Here is a tiny trained network, its code and every weight. The questions are about switching its units off for an input and a class, where a switched-off unit gives its printed mean instead of its output.

import numpy as np


def w(rows, s, z=0):
    codes = np.array(rows[::2]) - 128.0
    scale = np.full(codes.shape[1], s)
    scale[-1] = z or s
    return codes * scale


def norm(h):
    return h / np.sqrt((h * h).mean(-1, keepdims=True) + 1e-5)


def f(y):
    return np.maximum(y, 0)


def log_softmax(a):
    a = a - a.max(-1, keepdims=True)
    return a - np.log(np.exp(a).sum(-1, keepdims=True))


def net(x, mask):
    res = np.array(x, float).reshape(1, 6) / 4 @ E
    u = 0
    for l in range(4):
        y = f(norm(res) @ A[l][:, :-1].T + A[l][:, -1])
        res = res + np.where(mask[u : u + 9], y, B[l][:, -1]) @ B[l][:, :-1]
        u += 9
    return log_softmax(norm(res)[-1] @ U[:, :-1].T + U[:, -1])


A, B = {}, {}
E = w([
[129,130,127],'x0',
[122,130,133],'x1',
[186,59,219],'x2',
[90,3,85],'x3',
[193,99,71],'x4',
[127,129,126],'x5',
],0.0069)
A[0] = w([
[225,124,38,188],'0.n0',
[121,201,164,198],'0.n1',
[111,2,159,67],'0.n2',
[183,86,122,141],'0.n3',
[142,83,164,119],'0.n4',
[88,113,99,136],'0.n5',
[177,146,197,165],'0.n6',
[158,191,185,137],'0.n7',
[141,69,205,3],'0.n8',
],0.0097,0.004)
B[0] = w([
[2,185,213,254],'0.n0',
[152,58,60,237],'0.n1',
[100,79,43,215],'0.n2',
[135,131,202,189],'0.n3',
[177,142,112,175],'0.n4',
[154,197,84,176],'0.n5',
[153,119,119,219],'0.n6',
[125,92,101,216],'0.n7',
[183,132,170,168],'0.n8',
],0.0077,0.005)
A[1] = w([
[134,121,83,121],'1.n0',
[154,98,98,58],'1.n1',
[135,6,200,3],'1.n2',
[114,190,165,67],'1.n3',
[98,73,135,50],'1.n4',
[51,125,158,69],'1.n5',
[139,109,88,127],'1.n6',
[73,151,68,158],'1.n7',
[208,197,112,59],'1.n8',
],0.013,0.0015)
B[1] = w([
[145,83,165,167],'1.n0',
[142,211,204,156],'1.n1',
[252,200,157,247],'1.n2',
[204,74,127,171],'1.n3',
[52,170,152,173],'1.n4',
[164,123,144,186],'1.n5',
[61,105,224,162],'1.n6',
[163,176,253,253],'1.n7',
[144,42,86,174],'1.n8',
],0.0054,0.0067)
A[2] = w([
[59,186,5,166],'2.n0',
[179,161,98,55],'2.n1',
[89,194,81,151],'2.n2',
[135,145,78,193],'2.n3',
[110,153,48,133],'2.n4',
[164,134,171,251],'2.n5',
[101,64,122,117],'2.n6',
[173,171,112,76],'2.n7',
[217,155,115,189],'2.n8',
],0.014,0.0027)
B[2] = w([
[239,87,176,167],'2.n0',
[67,53,79,160],'2.n1',
[202,96,78,180],'2.n2',
[121,2,152,139],'2.n3',
[200,66,163,138],'2.n4',
[98,210,77,255],'2.n5',
[48,103,55,145],'2.n6',
[38,117,189,171],'2.n7',
[53,93,81,239],'2.n8',
],0.0068,0.0079)
A[3] = w([
[21,9,77,68],'3.n0',
[191,187,50,53],'3.n1',
[62,105,99,61],'3.n2',
[173,156,130,254],'3.n3',
[153,68,128,56],'3.n4',
[14,103,149,189],'3.n5',
[224,2,9,54],'3.n6',
[70,125,39,171],'3.n7',
[72,215,83,144],'3.n8',
],0.007,0.0029)
B[3] = w([
[118,85,68,237],'3.n0',
[146,98,182,157],'3.n1',
[120,95,165,168],'3.n2',
[96,195,54,249],'3.n3',
[126,171,114,153],'3.n4',
[103,255,120,254],'3.n5',
[109,194,111,235],'3.n6',
[104,197,98,210],'3.n7',
[130,177,235,250],'3.n8',
],0.0062,0.0037)
U = w([
[250,126,137,159],'0',
[70,108,66,118],'1',
[122,163,124,159],'2',
[126,156,164,159],'3',
[125,165,121,116],'4',
[129,148,139,162],'5',
[126,75,192,2],'6',
],0.017,0.0088)

Each question gives the input, the list of numbers given to net, and the class t.
The units are the neurons (one row each of A and B). Each row of codes is followed by its name. A weight is (code - 128) times the scale printed after its matrix; where a second scale follows, it is the last column's (A, B and U).
mask holds one flag per neuron, layer by layer. A switched-off neuron (its flag False) gives its mean, the last column of its row in B, instead of its output. The means were averaged over made-up inputs and are rounded, as every weight is.
A unit's drop is (log p(t) with every unit on - log p(t) with that unit switched off) / (log p(t) with every unit on - log p(t) with every unit switched off).
The circuit of an input: a set's keep is (log p(t) with only the set's units on - log p(t) with every unit switched off) / (log p(t) with every unit on - log p(t) with every unit switched off). Starting from the 12 units with the biggest drops (on a tie, the unit counted first), units are removed one at a time, each time the one whose removal leaves the highest keep (on an exact tie, the one counted first), for as long as the keep stays at least 0.8.
units of the circuit, in order: the units of the circuit, biggest drop first
unit that matters most: the unit with the biggest drop
k most important neurons: the k neurons with the biggest drops, biggest first
top k neurons in layer l: the k neurons of layer l with the biggest drops, biggest first
drop when u is switched off: that unit's drop, to one decimal
input [-6,7,5,-3,7,8], class 2: unit that matters most : 2.n5
input [6,4,-7,7,-4,6], class 0: units of the circuit, in order : (0.n5; 2.n0)
input [8,-7,8,8,-6,-7], class 0: 3 most important neurons : (1.n2; 0.n8; 0.n0)
input [-6,-8,-8,2,-7,-6], class 0: units of the circuit, in order : (2.n0; 0.n0)
input [1,-5,3,-5,-2,5], class 1: top 2 neurons in layer 2 : (2.n8; 2.n1)
input [-4,0,8,8,1,4], class 0: 2 most important neurons : (1.n2; 0.n8)
input [8,7,8,1,-6,3], class 0: units of the circuit, in order : (0.n0; 1.n2)
input [-7,-7,6,6,6,-7], class 2: top 3 neurons in layer 1 : (1.n7; 1.n2; 1.n4)
input [4,-6,7,-3,7,8], class 2: units of the circuit, in order : (2.n5; 0.n0)
input [3,-4,-5,-7,7,4], class 1: units of the circuit, in order : (1.n8; 2.n1; 1.n2)
input [5,-2,0,6,7,7], class 2: 2 most important neurons : (0.n0; 0.n1)
input [3,1,5,7,-3,-3], class 1: 2 most important neurons : (1.n7; 0.n2)
input [-8,1,5,-8,1,-6], class 1: 3 most important neurons : (2.n8; 1.n7; 1.n8)
input [1,-2,1,0,7,-5], class 3: units of the circuit, in order : (0.n0)
input [-7,7,-7,2,6,-1], class 0: top 2 neurons in layer 2 : (2.n0; 2.n2)
input [-1,-1,-7,2,0,4], class 0: 2 most important neurons : (1.n2; 2.n0)
input [5,1,-7,2,5,1], class 0: 3 most important neurons : (2.n0; 1.n2; 2.n2)
input [-3,-2,-4,5,6,-1], class 3: 2 most important neurons : (1.n7; 0.n1)
input [-5,8,5,6,-4,-1], class 4: top 4 neurons in layer 1 : (1.n2; 1.n7; 1.n1; 1.n8)
input [-6,8,6,-1,5,7], class 4: 2 most important neurons : (2.n5; 0.n0)
input [-5,3,-8,3,-1,-4], class 0: most important neuron : (2.n0)
input [-1,-2,-5,-6,-1,3], class 1: 2 most important neurons : (1.n7; 0.n0)
input [6,8,-8,4,4,2], class 0: drop when 2.n0 is switched off : 0.4
input [-1,-1,8,2,-5,-5], class 0: drop when 0.n0 is switched off : 0.3
